Here is a tiny trained network, its code and every weight. The questions are about switching its units off for an input and a class, where a switched-off unit gives its printed mean instead of its output.

import numpy as np


def w(rows, s, z=0):
    codes = np.array(rows[::2]) - 128.0
    scale = np.full(codes.shape[1], s)
    scale[-1] = z or s
    return codes * scale


def f(y):
    return np.maximum(y, 0)


def log_softmax(a):
    a = a - a.max(-1, keepdims=True)
    return a - np.log(np.exp(a).sum(-1, keepdims=True))


def net(x, mask):
    res = np.array(x, float).reshape(1, 6) / 4 @ E
    y = f(res @ A[0][:, :-1].T + A[0][:, -1])
    res = res + np.where(mask, y, B[0][:, -1]) @ B[0][:, :-1]
    return log_softmax(res[-1] @ U[:, :-1].T + U[:, -1])


A, B = {}, {}
E = w([
[160,81,78,46,148,150,241,57,49],'x0',
[38,42,174,32,115,93,142,118,210],'x1',
[108,193,137,102,88,201,67,115,86],'x2',
[98,181,245,79,53,85,175,125,47],'x3',
[48,150,175,236,63,66,254,194,168],'x4',
[189,139,143,157,114,62,106,37,88],'x5',
],0.005)
A[0] = w([
[113,134,162,102,127,83,87,136,148,154],'N0',
[154,78,27,136,165,193,76,124,176,158],'N1',
[106,99,131,133,135,144,179,140,150,109],'N2',
[110,126,153,119,128,150,122,187,168,95],'N3',
[168,146,102,248,142,130,58,159,155,186],'N4',
[134,64,95,63,145,117,200,132,142,254],'N5',
[113,183,136,208,117,155,148,223,131,167],'N6',
[106,98,110,128,118,144,189,123,161,113],'N7',
[185,146,94,127,147,143,160,32,55,161],'N8',
[87,113,157,58,114,151,62,105,187,175],'N9',
[113,68,129,240,131,50,178,113,215,177],'N10',
],0.013,0.0042)
B[0] = w([
[140,110,84,112,124,180,140,127,113,174],'N0',
[161,93,132,99,201,164,24,121,224,254],'N1',
[149,170,153,171,123,114,122,166,107,171],'N2',
[103,157,96,139,122,146,99,99,81,171],'N3',
[79,152,145,207,177,9,154,82,103,237],'N4',
[100,115,139,94,218,108,192,217,88,235],'N5',
[42,193,117,182,113,135,148,159,139,218],'N6',
[117,161,125,158,129,105,153,173,132,177],'N7',
[127,86,80,83,68,152,125,79,6,230],'N8',
[101,99,43,103,136,199,106,127,87,226],'N9',
[162,126,162,70,105,180,196,234,140,249],'N10',
],0.015,0.01)
U = w([
[189,17,129,7,154,218,129,170,131,236],'0',
[211,148,238,116,9,151,163,171,246,5],'1',
[83,132,79,171,134,161,43,63,197,72],'2',
[40,214,184,177,113,73,210,204,102,140],'3',
[137,143,193,210,188,2,81,72,220,94],'4',
[108,117,93,138,42,115,102,19,47,107],'5',
],0.0052,0.0024)

Each question gives the input, the list of numbers given to net, and the class t.
The units are the neurons (one row each of A and B). Each row of codes is followed by its name. A weight is (code - 128) times the scale printed after its matrix; where a second scale follows, it is the last column's (A, B and U).
mask holds one flag per neuron, in row order. A switched-off neuron (its flag False) gives its mean, the last column of its row in B, instead of its output. The means were averaged over made-up inputs and are rounded, as every weight is.
A unit's drop is (log p(t) with every unit on - log p(t) with that unit switched off) / (log p(t) with every unit on - log p(t) with every unit switched off).
The circuit of an input: a set's keep is (log p(t) with only the set's units on - log p(t) with every unit switched off) / (log p(t) with every unit on - log p(t) with every unit switched off). Starting from all 11 units, units are removed one at a time, each time the one whose removal leaves the highest keep (on an exact tie, the one counted first), for as long as the keep stays at least 0.8.
units of the circuit, in order: the units of the circuit, biggest drop first
k most important neurons: the k neurons with the biggest drops, biggest first
drop of u: that unit's drop, to one decimal
input [-5,-7,-5,-8,-2,-3], class 4: most important neuron	[N4]
input [-5,8,4,-7,-6,-2], class 2: 2 most important neurons	[N10; N8]
input [8,-7,4,7,0,-4], class 5: 2 most important neurons	[N8; N10]
input [4,-5,4,-3,-1,-2], class 5: 3 most important neurons	[N10; N8; N5]
input [0,-7,8,-5,1,-1], class 4: units of the circuit, in order	[N4; N1]
input [3,0,5,-7,0,7], class 2: 2 most important neurons	[N10; N1]
input [-8,2,0,-8,-2,-2], class 2: 2 most important neurons	[N9; N1]
input [7,-3,8,3,6,1], class 5: units of the circuit, in order	[N8; N10]
input [6,-5,-7,-5,3,-8], class 3: 2 most important neurons	[N7; N6]
input [8,-7,1,4,-7,-1], class 5: 2 most important neurons	[N8; N10]
input [-2,0,-6,7,-8,4], class 5: 4 most important neurons	[N10; N1; N5; N8]
input [-6,-1,-2,4,-3,6], class 4: 2 most important neurons	[N8; N10]
input [7,-8,7,-8,3,0], class 2: 2 most important neurons	[N1; N10]
input [-2,-8,0,0,-7,6], class 5: units of the circuit, in order	[N8]
input [0,-4,-2,-2,0,-4], class 4: drop of N8	0.1
input [0,-4,3,-3,0,0], class 4: drop of N9	0.2
input [5,0,4,4,-8,8], class 5: drop of N8	0.3
